Below is a small trained network, with its code and all its weights. Each question gives an input and a class and asks what happens when units are switched off, that is, made to give their printed mean instead of their output.

import numpy as np


def w(rows, s, z=0):
    codes = np.array(rows[::2]) - 128.0
    scale = np.full(codes.shape[1], s)
    scale[-1] = z or s
    return codes * scale


def norm(h):
    return h / np.sqrt((h * h).mean(-1, keepdims=True) + 1e-5)


def f(y):
    return y / 2 * (1 + np.tanh(0.7978845608 * (y + 0.044715 * y**3)))


def log_softmax(a):
    a = a - a.max(-1, keepdims=True)
    return a - np.log(np.exp(a).sum(-1, keepdims=True))


def net(x, mask):
    res = np.array(x, float).reshape(1, 5) / 4 @ E
    u = 0
    for l in range(3):
        y = f(norm(res) @ A[l][:, :-1].T + A[l][:, -1])
        res = res + np.where(mask[u : u + 7], y, B[l][:, -1]) @ B[l][:, :-1]
        u += 7
    return log_softmax(norm(res)[-1] @ U[:, :-1].T + U[:, -1])


A, B = {}, {}
E = w([
[130,45,108],'x0',
[61,123,184],'x1',
[84,225,167],'x2',
[45,91,166],'x3',
[125,123,3],'x4',
],0.0056)
A[0] = w([
[155,100,76,229],'0.n1',
[163,141,194,2],'0.n2',
[11,165,111,119],'0.n3',
[226,109,120,109],'0.n4',
[42,121,189,71],'0.n5',
[91,104,111,169],'0.n6',
[135,130,93,127],'0.n7',
],0.012,0.0022)
B[0] = w([
[151,255,206,232],'0.n1',
[101,206,181,157],'0.n2',
[42,61,4,249],'0.n3',
[126,192,66,215],'0.n4',
[98,136,109,254],'0.n5',
[143,207,134,173],'0.n6',
[110,137,157,148],'0.n7',
],0.0052,0.0037)
A[1] = w([
[89,214,223,244],'1.n1',
[198,241,3,59],'1.n2',
[164,206,139,72],'1.n3',
[77,195,228,31],'1.n4',
[194,126,81,60],'1.n5',
[183,32,95,255],'1.n6',
[52,235,53,154],'1.n7',
],0.0078,0.00089)
B[1] = w([
[7,198,100,187],'1.n1',
[158,180,156,253],'1.n2',
[97,170,107,164],'1.n3',
[42,118,143,169],'1.n4',
[113,203,156,148],'1.n5',
[161,219,162,147],'1.n6',
[47,64,2,221],'1.n7',
],0.0057,0.0059)
A[2] = w([
[186,136,82,121],'2.n1',
[99,136,159,92],'2.n2',
[85,110,142,183],'2.n3',
[178,162,249,100],'2.n4',
[193,124,79,254],'2.n5',
[96,135,38,167],'2.n6',
[102,120,114,113],'2.n7',
],0.011,0.003)
B[2] = w([
[100,143,253,164],'2.n1',
[30,67,131,138],'2.n2',
[107,33,69,184],'2.n3',
[101,68,131,180],'2.n4',
[225,157,180,203],'2.n5',
[213,117,74,254],'2.n6',
[113,90,48,146],'2.n7',
],0.007,0.0048)
U = w([
[230,163,171,195],'0',
[90,18,17,185],'1',
[32,68,233,115],'2',
[180,6,191,2],'3',
],0.013,0.0082)

Each question gives the input, the list of numbers given to net, and the class t.
The units are the neurons (one row each of A and B). Each row of codes is followed by its name. A weight is (code - 128) times the scale printed after its matrix; where a second scale follows, it is the last column's (A, B and U).
mask holds one flag per neuron, layer by layer. A switched-off neuron (its flag False) gives its mean, the last column of its row in B, instead of its output. The means were averaged over made-up inputs and are rounded, as every weight is.
A unit's drop is (log p(t) with every unit on - log p(t) with that unit switched off) / (log p(t) with every unit on - log p(t) with every unit switched off).
most important unit: the unit with the biggest drop
k most important neurons: the k neurons with the biggest drops, biggest first
top k neurons in layer l: the k neurons of layer l with the biggest drops, biggest first
drop when u is switched off: that unit's drop, to one decimal
input [-2,0,-4,2,5], class 0: most important unit	1.n2
input [-8,-5,0,-1,-3], class 2: top 2 neurons in layer 0	0.n3; 0.n2
input [-2,-3,-4,4,-2], class 2: 4 most important neurons	1.n7; 2.n6; 0.n5; 2.n2
input [2,8,-7,-2,1], class 2: 3 most important neurons	2.n4; 1.n7; 2.n6
input [4,2,0,-6,-7], class 2: 2 most important neurons	1.n7; 0.n3
input [-1,1,-6,4,1], class 0: top 2 neurons in layer 1	1.n1; 1.n4
input [-4,-5,1,0,-3], class 2: top 2 neurons in layer 1	1.n4; 1.n7
input [8,3,4,-1,-5], class 1: top 2 neurons in layer 0	0.n1; 0.n5
input [-8,5,3,6,-6], class 1: drop when 0.n3 is switched off	0.2
input [5,5,-7,0,-1], class 2: drop when 1.n5 is switched off	-0.1
input [6,5,5,-8,8], class 0: drop when 1.n1 is switched off	0.1
